Below is a small trained network, with its code and all its weights. Each question gives an input and a class and asks what happens when units are switched off, that is, made to give their printed mean instead of their output.

import numpy as np


def w(rows, s, z=0):
    codes = np.array(rows[::2]) - 128.0
    scale = np.full(codes.shape[1], s)
    scale[-1] = z or s
    return codes * scale


def norm(h):
    return h / np.sqrt((h * h).mean(-1, keepdims=True) + 1e-5)


def f(y):
    return np.maximum(y, 0)


def log_softmax(a):
    a = a - a.max(-1, keepdims=True)
    return a - np.log(np.exp(a).sum(-1, keepdims=True))


def net(x, mask):
    res = np.array(x, float).reshape(1, 5) / 4 @ E
    u = 0
    for l in range(2):
        y = f(norm(res) @ A[l][:, :-1].T + A[l][:, -1])
        res = res + np.where(mask[u : u + 15], y, B[l][:, -1]) @ B[l][:, :-1]
        u += 15
    return log_softmax(norm(res)[-1] @ U[:, :-1].T + U[:, -1])


A, B = {}, {}
E = w([
[127,110,105,68],'x0',
[254,51,110,145],'x1',
[188,223,202,63],'x2',
[130,133,137,150],'x3',
[88,46,214,127],'x4',
],0.0059)
A[0] = w([
[122,102,109,111,151],'0.n0',
[103,119,195,74,47],'0.n1',
[26,230,78,159,107],'0.n2',
[106,77,130,88,91],'0.n3',
[130,163,139,84,105],'0.n4',
[136,93,92,124,58],'0.n5',
[60,184,159,136,106],'0.n6',
[73,159,126,121,2],'0.n7',
[172,237,99,80,157],'0.n8',
[198,140,132,139,111],'0.n9',
[71,17,37,82,147],'0.n10',
[148,158,14,175,116],'0.n11',
[253,112,172,125,85],'0.n12',
[139,87,174,113,54],'0.n13',
[143,143,228,166,26],'0.n14',
],0.0082,0.0043)
B[0] = w([
[87,146,133,157,163],'0.n0',
[128,109,135,184,154],'0.n1',
[110,140,81,105,235],'0.n2',
[135,173,167,162,156],'0.n3',
[138,121,147,118,161],'0.n4',
[104,170,106,122,143],'0.n5',
[133,57,137,60,194],'0.n6',
[3,179,166,68,139],'0.n7',
[158,187,133,181,240],'0.n8',
[180,119,126,104,172],'0.n9',
[137,126,139,224,254],'0.n10',
[94,133,68,132,204],'0.n11',
[100,91,86,73,204],'0.n12',
[83,130,138,114,143],'0.n13',
[135,129,121,99,150],'0.n14',
],0.007,0.0053)
A[1] = w([
[175,193,70,133,17],'1.n0',
[79,91,73,105,242],'1.n1',
[84,91,183,177,124],'1.n2',
[222,74,45,130,130],'1.n3',
[160,255,17,177,1],'1.n4',
[201,187,200,54,83],'1.n5',
[169,84,94,148,104],'1.n6',
[48,132,129,112,226],'1.n7',
[128,92,225,123,64],'1.n8',
[201,133,218,217,52],'1.n9',
[93,61,222,123,52],'1.n10',
[153,59,179,125,94],'1.n11',
[145,96,237,113,126],'1.n12',
[181,192,75,114,61],'1.n13',
[32,198,105,111,206],'1.n14',
],0.012,0.0025)
B[1] = w([
[96,127,107,89,192],'1.n0',
[165,124,129,153,207],'1.n1',
[129,157,95,127,200],'1.n2',
[119,163,185,111,226],'1.n3',
[85,115,111,123,255],'1.n4',
[161,81,114,246,211],'1.n5',
[184,143,177,94,180],'1.n6',
[159,130,144,123,206],'1.n7',
[93,134,85,108,174],'1.n8',
[138,119,123,109,171],'1.n9',
[110,147,90,91,195],'1.n10',
[85,147,120,107,173],'1.n11',
[102,145,111,135,184],'1.n12',
[87,102,127,110,199],'1.n13',
[192,116,184,112,234],'1.n14',
],0.013,0.0077)
U = w([
[59,122,96,110,160],'0',
[155,92,163,252,238],'1',
[172,111,249,87,1],'2',
],0.015,0.00062)

Each question gives the input, the list of numbers given to net, and the class t.
The units are the neurons (one row each of A and B). Each row of codes is followed by its name. A weight is (code - 128) times the scale printed after its matrix; where a second scale follows, it is the last column's (A, B and U).
mask holds one flag per neuron, layer by layer. A switched-off neuron (its flag False) gives its mean, the last column of its row in B, instead of its output. The means were averaged over made-up inputs and are rounded, as every weight is.
A unit's drop is (log p(t) with every unit on - log p(t) with that unit switched off) / (log p(t) with every unit on - log p(t) with every unit switched off).
The circuit of an input: a set's keep is (log p(t) with only the set's units on - log p(t) with every unit switched off) / (log p(t) with every unit on - log p(t) with every unit switched off). Starting from the 12 units with the biggest drops (on a tie, the unit counted first), units are removed one at a time, each time the one whose removal leaves the highest keep (on an exact tie, the one counted first), for as long as the keep stays at least 0.8.
circuit, biggest first: the units of the circuit, biggest drop first
unit that matters most: the unit with the biggest drop
k most important neurons: the k neurons with the biggest drops, biggest first
top k neurons in layer l: the k neurons of layer l with the biggest drops, biggest first
drop when u is switched off: that unit's drop, to one decimal
input [6,1,-5,5,-3], class 1: unit that matters most	0.n10
input [-3,8,-5,7,-5], class 2: circuit, biggest first	1.n3, 1.n5
input [-4,-4,2,7,-3], class 2: 2 most important neurons	1.n14, 0.n6
input [-3,0,-5,1,8], class 0: 2 most important neurons	1.n5, 1.n10
input [-6,6,-3,6,5], class 2: 2 most important neurons	1.n6, 1.n5
input [-3,7,8,0,6], class 1: 2 most important neurons	1.n5, 1.n14
input [7,-3,-1,-6,-1], class 2: 2 most important neurons	1.n14, 1.n5
input [3,-6,-5,2,1], class 2: 2 most important neurons	1.n14, 1.n5
input [-1,-8,-4,-1,-7], class 2: top 3 neurons in layer 1	1.n14, 1.n5, 1.n7
input [7,0,-6,3,-4], class 1: top 2 neurons in layer 0	0.n10, 0.n8
input [-6,8,-3,-7,-1], class 2: 2 most important neurons	1.n3, 1.n5
input [7,6,-5,-8,8], class 0: top 2 neurons in layer 1	1.n14, 1.n5
input [0,3,3,-1,3], class 0: top 2 neurons in layer 1	1.n14, 1.n11
input [4,-7,8,-7,6], class 1: most important neuron	1.n5
input [-4,-5,1,-7,-3], class 2: drop when 1.n14 is switched off	1.1
input [6,2,-3,-6,-1], class 1: top 2 neurons in layer 0	0.n10, 0.n8
input [6,-6,-7,0,1], class 1: drop when 1.n3 is switched off	0.1
input [-2,4,7,-6,5], class 1: drop when 1.n5 is switched off	1.5
